Below are the code and all the weights of a small trained network. Each question names an input and a target symbol and asks about switching units off, where a switched-off unit gives its printed mean instead of its output.

import numpy as np


def w(rows, s, z=0):
    codes = np.array(rows[::2]) - 128.0
    scale = np.full(codes.shape[1], s)
    scale[-1] = z or s
    return codes * scale


def norm(h):
    return h / np.sqrt((h * h).mean(-1, keepdims=True) + 1e-5)


def f(y):
    return y / 2 * (1 + np.tanh(0.7978845608 * (y + 0.044715 * y**3)))


def softmax(a):
    e = np.exp(a - a.max(-1, keepdims=True))
    return e / e.sum(-1, keepdims=True)


def log_softmax(a):
    a = a - a.max(-1, keepdims=True)
    return a - np.log(np.exp(a).sum(-1, keepdims=True))


def net(x, mask):
    ids = ['αβεζηλξπστω'.index(c) for c in x.split()]
    T = len(ids)
    res = E[ids] + P[:T]
    u = 0
    for l in range(3):
        q, k, v = (norm(res) @ M[l].T for M in (Q, K, V))
        z = softmax(np.where(np.tri(T) > 0, q @ k.T / 4**0.5, -1e9)) @ v
        res = res + np.where(mask[u], z, O[l][:, -1]) @ O[l][:, :-1]
        u += 1
        y = f(norm(res) @ A[l][:, :-1].T + A[l][:, -1])
        res = res + np.where(mask[u : u + 8], y, B[l][:, -1]) @ B[l][:, :-1]
        u += 8
    return log_softmax(norm(res)[-1] @ U[:, :-1].T + U[:, -1])


Q, K, V, O, A, B = {}, {}, {}, {}, {}, {}
E = w([
[121,139,146,90],'α',
[171,106,98,138],'β',
[116,137,126,99],'ε',
[112,135,130,99],'ζ',
[116,115,149,73],'η',
[98,148,146,65],'λ',
[72,84,138,120],'ξ',
[126,196,76,145],'π',
[144,10,238,207],'σ',
[58,127,110,198],'τ',
[174,210,251,110],'ω',
],0.013)
P = w([
[200,153,228,123],'0',
[182,141,228,79],'1',
[167,91,200,51],'2',
[164,98,177,24],'3',
[163,75,166,17],'4',
[175,73,156,3],'5',
[173,71,154,9],'6',
[177,83,157,16],'7',
],0.0023)
Q[0] = w([
[180,85,231,164],'0.h1',
[160,2,208,12],'0.h1',
[213,99,230,93],'0.h1',
[221,114,173,50],'0.h1',
],0.0064)
K[0] = w([
[176,102,157,146],'0.h1',
[227,36,1,155],'0.h1',
[224,82,117,120],'0.h1',
[215,154,54,124],'0.h1',
],0.0078)
V[0] = w([
[54,142,126,122],'0.h1',
[149,96,207,129],'0.h1',
[126,120,133,127],'0.h1',
[171,79,2,84],'0.h1',
],0.0056)
O[0] = w([
[148,183,134,3,18],'0.h1',
[152,130,51,104,249],'0.h1',
[129,134,120,121,137],'0.h1',
[116,159,180,229,174],'0.h1',
],0.0055,0.0019)
A[0] = w([
[128,120,159,231,16],'0.n1',
[196,111,62,253,3],'0.n2',
[39,139,124,221,46],'0.n3',
[61,179,20,169,191],'0.n4',
[154,133,98,152,72],'0.n5',
[243,56,59,248,69],'0.n6',
[31,184,164,154,44],'0.n7',
[190,174,54,132,171],'0.n8',
],0.0072,0.0028)
B[0] = w([
[224,140,89,89,191],'0.n1',
[94,253,99,91,194],'0.n2',
[140,45,58,73,182],'0.n3',
[103,20,132,131,160],'0.n4',
[104,130,164,116,100],'0.n5',
[92,212,1,97,252],'0.n6',
[98,124,68,128,151],'0.n7',
[68,107,193,188,144],'0.n8',
],0.0068,0.0029)
Q[1] = w([
[142,247,98,199],'1.h1',
[215,129,118,111],'1.h1',
[91,2,147,224],'1.h1',
[175,24,159,216],'1.h1',
],0.0087)
K[1] = w([
[115,178,254,120],'1.h1',
[204,89,147,68],'1.h1',
[172,218,16,183],'1.h1',
[204,203,38,160],'1.h1',
],0.0075)
V[1] = w([
[2,142,118,149],'1.h1',
[99,6,152,142],'1.h1',
[182,91,79,203],'1.h1',
[254,154,115,118],'1.h1',
],0.005)
O[1] = w([
[3,97,138,152,105],'1.h1',
[128,29,140,81,131],'1.h1',
[141,136,186,98,4],'1.h1',
[207,184,141,153,125],'1.h1',
],0.0059,0.0022)
A[1] = w([
[123,143,187,115,108],'1.n1',
[121,158,195,149,161],'1.n2',
[2,136,134,146,2],'1.n3',
[162,108,181,112,109],'1.n4',
[107,85,56,125,123],'1.n5',
[87,113,175,94,113],'1.n6',
[162,110,32,129,98],'1.n7',
[126,39,33,132,103],'1.n8',
],0.0091,0.0047)
B[1] = w([
[73,117,113,133,131],'1.n1',
[108,51,91,133,153],'1.n2',
[73,207,93,146,155],'1.n3',
[106,157,85,122,161],'1.n4',
[109,169,191,17,211],'1.n5',
[57,166,105,130,169],'1.n6',
[163,236,147,100,200],'1.n7',
[169,153,165,2,253],'1.n8',
],0.0065,0.0029)
Q[2] = w([
[96,107,124,98],'2.h1',
[109,113,178,112],'2.h1',
[144,128,143,252],'2.h1',
[99,186,71,112],'2.h1',
],0.015)
K[2] = w([
[155,97,152,109],'2.h1',
[172,131,132,90],'2.h1',
[112,180,19,196],'2.h1',
[80,9,131,97],'2.h1',
],0.011)
V[2] = w([
[146,173,254,123],'2.h1',
[196,126,178,178],'2.h1',
[131,168,87,86],'2.h1',
[151,60,25,123],'2.h1',
],0.0077)
O[2] = w([
[56,211,195,158,183],'2.h1',
[89,100,175,172,41],'2.h1',
[64,125,76,115,253],'2.h1',
[197,1,53,200,108],'2.h1',
],0.0079,0.0029)
A[2] = w([
[166,89,251,123,172],'2.n1',
[174,125,81,168,116],'2.n2',
[168,159,72,115,173],'2.n3',
[164,80,248,112,206],'2.n4',
[2,178,100,152,93],'2.n5',
[139,155,159,37,155],'2.n6',
[83,91,85,236,167],'2.n7',
[213,224,106,162,4],'2.n8',
],0.0082,0.0034)
B[2] = w([
[16,44,178,145,160],'2.n1',
[131,159,221,98,133],'2.n2',
[168,83,195,140,196],'2.n3',
[68,49,179,163,176],'2.n4',
[172,52,111,242,188],'2.n5',
[144,162,168,248,254],'2.n6',
[158,182,162,56,138],'2.n7',
[80,88,164,2,148],'2.n8',
],0.0053,0.0052)
U = w([
[179,181,226,84,2],'α',
[159,167,172,102,55],'β',
[193,97,138,211,141],'ε',
[160,158,98,234,202],'ζ',
[233,115,123,105,106],'η',
[132,204,39,128,173],'λ',
[44,154,124,22,22],'ξ',
[7,118,43,188,105],'π',
[122,41,189,166,240],'σ',
[110,36,60,64,157],'τ',
[62,175,222,178,185],'ω',
],0.012,0.0046)

Each question gives the input, a string of symbols that net reads in full, and the target symbol t.
The units are the heads (4 rows each of Q, K, V and O) and the neurons (one row each of A and B). Each row of codes is followed by its name. A weight is (code - 128) times the scale printed after its matrix; where a second scale follows, it is the last column's (O, A, B and U).
mask holds one flag per unit, layer by layer, with each layer's heads first. A switched-off unit (its flag False) gives its mean, the last column of its rows in O or B, instead of its output. The means were averaged over made-up inputs and are rounded, as every weight is.
A unit's drop is (log p(t) with every unit on - log p(t) with that unit switched off) / (log p(t) with every unit on - log p(t) with every unit switched off).
The circuit of an input: a set's keep is (log p(t) with only the set's units on - log p(t) with every unit switched off) / (log p(t) with every unit on - log p(t) with every unit switched off). Starting from the 12 units with the biggest drops (on a tie, the unit counted first), units are removed one at a time, each time the one whose removal leaves the highest keep (on an exact tie, the one counted first), for as long as the keep stays at least 0.8.
circuit, biggest first: the units of the circuit, biggest drop first
most important unit: the unit with the biggest drop
k most important neurons: the k neurons with the biggest drops, biggest first
top k neurons in layer l: the k neurons of layer l with the biggest drops, biggest first
input α α λ λ, target λ: 2 most important neurons => 1.n8, 1.n5
input ζ λ λ ω λ, target ω: circuit, biggest first => 2.h1, 0.n6, 1.n2
input σ ζ λ η ζ ε, target η: most important unit => 1.h1
input ε σ ζ λ, target σ: circuit, biggest first => 2.h1, 0.n6, 0.h1, 2.n6
input ε π τ α ε, target τ: 2 most important neurons => 0.n4, 0.n3
input σ σ α η π η λ, target τ: 2 most important neurons => 0.n1, 1.n7
input η ζ ξ τ ω τ ε, target ω: circuit, biggest first => 0.n6, 2.n6
input ζ ζ π λ ζ, target π: circuit, biggest first => 1.h1, 2.n5
input ζ ω ξ β π σ, target ε: top 4 neurons in layer 0 => 0.n6, 0.n1, 0.n2, 0.n4
input λ ζ σ τ λ, target τ: 2 most important neurons => 1.n5, 0.n4
input σ η η π α β λ ξ, target ω: circuit, biggest first => 0.h1, 1.h1
input β η σ ε α π, target ζ: top 4 neurons in layer 2 => 2.n5, 2.n7, 2.n1, 2.n4
input ξ β π, target ζ: top 2 neurons in layer 0 => 0.n8, 0.n6
input σ ε ε π π, target π: circuit, biggest first => 0.n8
input π ζ ε, target π: circuit, biggest first => 0.n1, 1.h1
input ω ζ λ, target ω: 3 most important neurons => 1.n2, 0.n6, 0.n3
input σ τ ω λ π, target ω: top 3 neurons in layer 0 => 0.n4, 0.n6, 0.n2
input ε λ σ τ α ω ε η, target ω: top 2 neurons in layer 0 => 0.n6, 0.n1
input ω λ α λ σ α, target σ: top 2 neurons in layer 1 => 1.n8, 1.n5
input ω α σ, target ω: circuit, biggest first => 2.h1
input σ η π ε α ζ σ ε, target τ: 4 most important neurons => 1.n8, 0.n6, 1.n7, 1.n5
input ξ τ α ζ λ π π, target π: 2 most important neurons => 0.n8, 0.n3
